Here is a tiny trained network, its code and every weight. The questions are about switching its units off for an input and a class, where a switched-off unit gives its printed mean instead of its output.

import numpy as np


def w(rows, s, z=0):
    codes = np.array(rows[::2]) - 128.0
    scale = np.full(codes.shape[1], s)
    scale[-1] = z or s
    return codes * scale


def f(y):
    return y / 2 * (1 + np.tanh(0.7978845608 * (y + 0.044715 * y**3)))


def log_softmax(a):
    a = a - a.max(-1, keepdims=True)
    return a - np.log(np.exp(a).sum(-1, keepdims=True))


def net(x, mask):
    res = np.array(x, float).reshape(1, 7) / 4 @ E
    y = f(res @ A[0][:, :-1].T + A[0][:, -1])
    res = res + np.where(mask, y, B[0][:, -1]) @ B[0][:, :-1]
    return log_softmax(res[-1] @ U[:, :-1].T + U[:, -1])


A, B = {}, {}
E = w([
[128,126,129,132,128,124,128,129,129,127,128],'x0',
[101,135,122,196,129,185,228,135,127,132,150],'x1',
[128,129,127,128,128,129,129,129,129,130,122],'x2',
[133,126,129,127,129,128,130,125,128,128,132],'x3',
[100,64,172,109,127,138,121,157,171,225,158],'x4',
[127,127,127,128,128,127,128,130,129,127,128],'x5',
[123,124,104,131,4,133,122,98,153,132,139],'x6',
],0.018)
A[0] = w([
[151,129,131,74,128,76,38,121,131,127,115,248],'neuron 0',
[116,130,121,153,120,153,163,133,127,131,140,132],'neuron 1',
[103,79,170,110,127,137,122,163,168,218,155,160],'neuron 2',
[128,110,149,125,138,135,131,145,134,150,141,151],'neuron 3',
[124,130,109,128,13,129,125,99,146,132,137,153],'neuron 4',
[100,131,124,193,129,193,230,137,130,128,147,167],'neuron 5',
[137,143,118,129,130,121,127,118,114,107,120,169],'neuron 6',
[124,127,112,129,74,131,119,104,142,133,133,146],'neuron 7',
[129,130,128,119,129,122,116,122,130,125,117,162],'neuron 8',
[140,127,125,110,130,111,107,120,131,127,124,170],'neuron 9',
[124,128,107,129,21,130,125,97,148,132,135,154],'neuron 10',
[112,98,157,116,129,141,120,153,164,182,144,162],'neuron 11',
[133,128,147,122,250,120,138,154,112,125,119,254],'neuron 12',
[146,170,98,138,125,117,136,104,98,41,109,239],'neuron 13',
],0.015,0.012)
B[0] = w([
[170,96,173,84,100,109,35,134,128,64,61,255],'neuron 0',
[102,144,124,151,127,138,167,125,144,135,151,165],'neuron 1',
[73,125,213,97,105,76,150,151,154,167,136,235],'neuron 2',
[118,144,143,113,128,113,128,143,128,133,133,161],'neuron 3',
[119,89,122,129,57,147,140,79,194,132,144,217],'neuron 4',
[102,170,105,175,162,159,255,126,123,167,187,236],'neuron 5',
[162,115,121,154,142,156,105,124,114,115,121,160],'neuron 6',
[131,91,117,121,84,147,131,103,174,132,132,174],'neuron 7',
[148,113,130,119,129,122,107,125,119,114,119,147],'neuron 8',
[143,113,139,123,128,126,101,132,133,111,112,163],'neuron 9',
[125,94,114,139,58,158,142,73,193,126,149,213],'neuron 10',
[95,145,197,91,104,93,126,154,127,147,141,200],'neuron 11',
[130,179,143,127,192,104,106,205,31,118,101,245],'neuron 12',
[196,109,65,205,152,217,114,103,95,67,114,233],'neuron 13',
],0.012,0.027)
U = w([
[215,112,127,150,211,137,32,163,48,61,35,251],'0',
[224,50,79,139,65,179,44,54,167,75,81,114],'1',
[161,208,39,201,244,175,181,159,32,134,144,204],'2',
[139,134,12,214,101,201,194,39,160,119,181,43],'3',
[108,178,213,32,129,2,58,208,78,133,73,172],'4',
[103,53,198,35,35,62,80,98,206,151,108,67],'5',
[50,232,180,127,204,73,186,205,89,238,178,129],'6',
[40,122,165,147,80,130,197,100,207,249,198,26],'7',
],0.0049,0.0022)

Each question gives the input, the list of numbers given to net, and the class t.
The units are the neurons (one row each of A and B). Each row of codes is followed by its name. A weight is (code - 128) times the scale printed after its matrix; where a second scale follows, it is the last column's (A, B and U).
mask holds one flag per neuron, in row order. A switched-off neuron (its flag False) gives its mean, the last column of its row in B, instead of its output. The means were averaged over made-up inputs and are rounded, as every weight is.
A unit's drop is (log p(t) with every unit on - log p(t) with that unit switched off) / (log p(t) with every unit on - log p(t) with every unit switched off).
The circuit of an input: a set's keep is (log p(t) with only the set's units on - log p(t) with every unit switched off) / (log p(t) with every unit on - log p(t) with every unit switched off). Starting from the 12 units with the biggest drops (on a tie, the unit counted first), units are removed one at a time, each time the one whose removal leaves the highest keep (on an exact tie, the one counted first), for as long as the keep stays at least 0.8.
units of the circuit, in order: the units of the circuit, biggest drop first
most important unit: the unit with the biggest drop
k most important neurons: the k neurons with the biggest drops, biggest first
drop when u is switched off: that unit's drop, to one decimal
input [-1,2,-1,-1,-6,3,8], class 3: units of the circuit, in order : neuron 0
input [8,2,1,2,0,4,-1], class 2: 3 most important neurons : neuron 2; neuron 11; neuron 0
input [-5,-1,-6,7,0,8,0], class 0: units of the circuit, in order : neuron 2; neuron 10
input [-7,2,6,1,1,-6,-8], class 6: units of the circuit, in order : neuron 13; neuron 0
input [-5,2,-3,0,-3,6,0], class 2: units of the circuit, in order : neuron 4; neuron 0
input [5,1,-2,-3,1,3,-7], class 6: 2 most important neurons : neuron 0; neuron 13
input [-7,8,7,-3,-7,7,0], class 2: 2 most important neurons : neuron 4; neuron 10
input [-6,-8,-3,-2,0,-2,5], class 1: 2 most important neurons : neuron 2; neuron 11
input [4,1,-3,2,0,-7,-1], class 2: 2 most important neurons : neuron 0; neuron 2
input [6,5,5,-6,0,-6,0], class 2: 3 most important neurons : neuron 2; neuron 4; neuron 10
input [-3,4,3,-2,0,2,-3], class 2: 2 most important neurons : neuron 2; neuron 11
input [0,-5,1,2,0,-3,-3], class 0: 2 most important neurons : neuron 2; neuron 11
input [-1,5,4,-1,0,-5,-1], class 2: 2 most important neurons : neuron 2; neuron 11
input [8,3,-4,-8,1,-5,4], class 7: most important unit : neuron 13
input [2,4,1,-1,0,0,6], class 3: 2 most important neurons : neuron 2; neuron 11
input [-2,0,-6,-4,1,1,0], class 4: 2 most important neurons : neuron 5; neuron 13
input [-6,0,-7,2,1,1,-7], class 4: 2 most important neurons : neuron 13; neuron 5
input [5,-7,4,-6,-4,1,0], class 0: drop when neuron 4 is switched off : 0.4
input [-4,-1,-6,7,2,7,-6], class 4: drop when neuron 5 is switched off : 0.2
input [8,-1,4,-8,3,1,-3], class 4: drop when neuron 5 is switched off : 0.2
input [-4,0,-7,5,-2,-8,0], class 0: most important neuron : neuron 5
input [-4,-8,4,0,8,-1,-4], class 4: drop when neuron 4 is switched off : 0.0
